Below is a small trained network, with its code and all its weights. Each question gives an input and a target symbol and asks what happens when units are switched off, that is, made to give their printed mean instead of their output.

import numpy as np


def w(rows, s, z=0):
    codes = np.array(rows[::2]) - 128.0
    scale = np.full(codes.shape[1], s)
    scale[-1] = z or s
    return codes * scale


def norm(h):
    return h / np.sqrt((h * h).mean(-1, keepdims=True) + 1e-5)


def f(y):
    return np.maximum(y, 0)


def softmax(a):
    e = np.exp(a - a.max(-1, keepdims=True))
    return e / e.sum(-1, keepdims=True)


def log_softmax(a):
    a = a - a.max(-1, keepdims=True)
    return a - np.log(np.exp(a).sum(-1, keepdims=True))


def net(x, mask):
    ids = ['βδεζθλμξπστφω'.index(c) for c in x.split()]
    T = len(ids)
    res = E[ids] + P[:T]
    q, k, v = (norm(res) @ M[0].T for M in (Q, K, V))
    z = softmax(np.where(np.tri(T) > 0, q @ k.T / 3**0.5, -1e9)) @ v
    res = res + np.where(mask[0], z, O[0][:, -1]) @ O[0][:, :-1]
    y = f(norm(res) @ A[0][:, :-1].T + A[0][:, -1])
    res = res + np.where(mask[1:9], y, B[0][:, -1]) @ B[0][:, :-1]
    return log_softmax(norm(res)[-1] @ U[:, :-1].T + U[:, -1])


Q, K, V, O, A, B = {}, {}, {}, {}, {}, {}
E = w([
[137,148,126,134],'β',
[39,108,250,152],'δ',
[135,142,119,131],'ε',
[135,145,134,131],'ζ',
[169,81,185,220],'θ',
[134,146,132,133],'λ',
[138,146,132,132],'μ',
[131,131,128,131],'ξ',
[123,121,126,143],'π',
[138,148,130,131],'σ',
[165,199,193,209],'τ',
[129,101,127,111],'φ',
[134,138,138,132],'ω',
],0.022)
P = w([
[180,125,122,107],'0',
[150,111,123,188],'1',
[207,121,144,168],'2',
[201,126,145,174],'3',
[35,144,104,180],'4',
[107,151,158,8],'5',
[94,147,160,2],'6',
[78,91,127,242],'7',
[165,118,135,228],'8',
[169,116,116,242],'9',
[21,133,97,220],'10',
[26,155,119,154],'11',
[17,147,115,180],'12',
],0.0072)
Q[0] = w([
[172,168,72,145],'head 0',
[255,88,151,129],'head 0',
[80,192,127,26],'head 0',
],0.0096)
K[0] = w([
[85,75,188,86],'head 0',
[127,167,130,2],'head 0',
[224,99,176,161],'head 0',
],0.011)
V[0] = w([
[163,103,171,101],'head 0',
[120,119,253,164],'head 0',
[110,172,126,159],'head 0',
],0.013)
O[0] = w([
[140,112,40,153,254],'head 0',
[199,52,233,169,216],'head 0',
[255,198,39,40,108],'head 0',
],0.0089,0.0019)
A[0] = w([
[150,84,117,114,54],'neuron 0',
[177,70,76,174,123],'neuron 1',
[69,160,111,245,26],'neuron 2',
[174,115,93,141,250],'neuron 3',
[101,57,116,76,251],'neuron 4',
[54,121,180,129,234],'neuron 5',
[141,106,173,150,234],'neuron 6',
[137,214,197,137,161],'neuron 7',
],0.011,0.003)
B[0] = w([
[77,116,151,106,152],'neuron 0',
[103,143,104,48,219],'neuron 1',
[217,114,102,50,253],'neuron 2',
[42,111,255,136,219],'neuron 3',
[218,149,32,65,217],'neuron 4',
[189,47,93,147,204],'neuron 5',
[149,64,156,99,242],'neuron 6',
[169,112,70,55,220],'neuron 7',
],0.0087,0.0059)
U = w([
[155,44,34,75,175],'β',
[53,163,116,194,255],'δ',
[121,193,121,120,92],'ε',
[239,179,191,194,118],'ζ',
[210,27,1,206,127],'θ',
[162,221,39,115,159],'λ',
[54,124,167,135,96],'μ',
[93,187,154,120,101],'ξ',
[121,124,91,166,59],'π',
[159,70,189,193,98],'σ',
[95,146,153,135,61],'τ',
[99,48,199,140,92],'φ',
[103,156,169,92,84],'ω',
],0.01,0.0062)

Each question gives the input, a string of symbols that net reads in full, and the target symbol t.
The units are the heads (3 rows each of Q, K, V and O) and the neurons (one row each of A and B). Each row of codes is followed by its name. A weight is (code - 128) times the scale printed after its matrix; where a second scale follows, it is the last column's (O, A, B and U).
mask holds one flag per unit, heads first, then neurons. A switched-off unit (its flag False) gives its mean, the last column of its rows in O or B, instead of its output. The means were averaged over made-up inputs and are rounded, as every weight is.
A unit's drop is (log p(t) with every unit on - log p(t) with that unit switched off) / (log p(t) with every unit on - log p(t) with every unit switched off).
The circuit of an input: a set's keep is (log p(t) with only the set's units on - log p(t) with every unit switched off) / (log p(t) with every unit on - log p(t) with every unit switched off). Starting from all 9 units, units are removed one at a time, each time the one whose removal leaves the highest keep (on an exact tie, the one counted first), for as long as the keep stays at least 0.8.
units of the circuit, in order: the units of the circuit, biggest drop first
most important unit: the unit with the biggest drop
k most important neurons: the k neurons with the biggest drops, biggest first
drop when u is switched off: that unit's drop, to one decimal
input ε ε ω μ, target λ: units of the circuit, in order	head 0; neuron 6
input μ τ τ ε ε β ε ζ, target λ: 2 most important neurons	neuron 7; neuron 6
input σ τ ζ σ ω ω φ φ φ φ ω ω, target θ: most important unit	neuron 5
input φ φ β φ ε τ λ σ, target λ: 2 most important neurons	neuron 7; neuron 6
input β φ ε ε ε ε ε σ ω, target λ: 2 most important neurons	neuron 6; neuron 5
input φ φ φ δ φ ω, target θ: units of the circuit, in order	head 0; neuron 5; neuron 3
input φ λ φ φ φ ε ε ξ φ φ ω σ, target θ: units of the circuit, in order	neuron 5; neuron 1
input ω β δ ω φ β ε φ φ φ φ ε μ, target θ: 3 most important neurons	neuron 5; neuron 3; neuron 1
input ε φ ε ε, target λ: 3 most important neurons	neuron 6; neuron 5; neuron 7
input ε λ ε φ, target λ: 2 most important neurons	neuron 6; neuron 5
input φ φ φ φ φ, target θ: 2 most important neurons	neuron 5; neuron 3
input φ λ λ φ ε φ β ε, target λ: drop when neuron 6 is switched off	0.2
input λ ε δ φ φ ε β, target θ: drop when head 0 is switched off	0.7
input ε φ β, target λ: drop when neuron 5 is switched off	0.3
input ε ω φ θ ε, target φ: most important neuron	neuron 4
input ω φ φ β σ, target θ: drop when neuron 1 is switched off	0.2
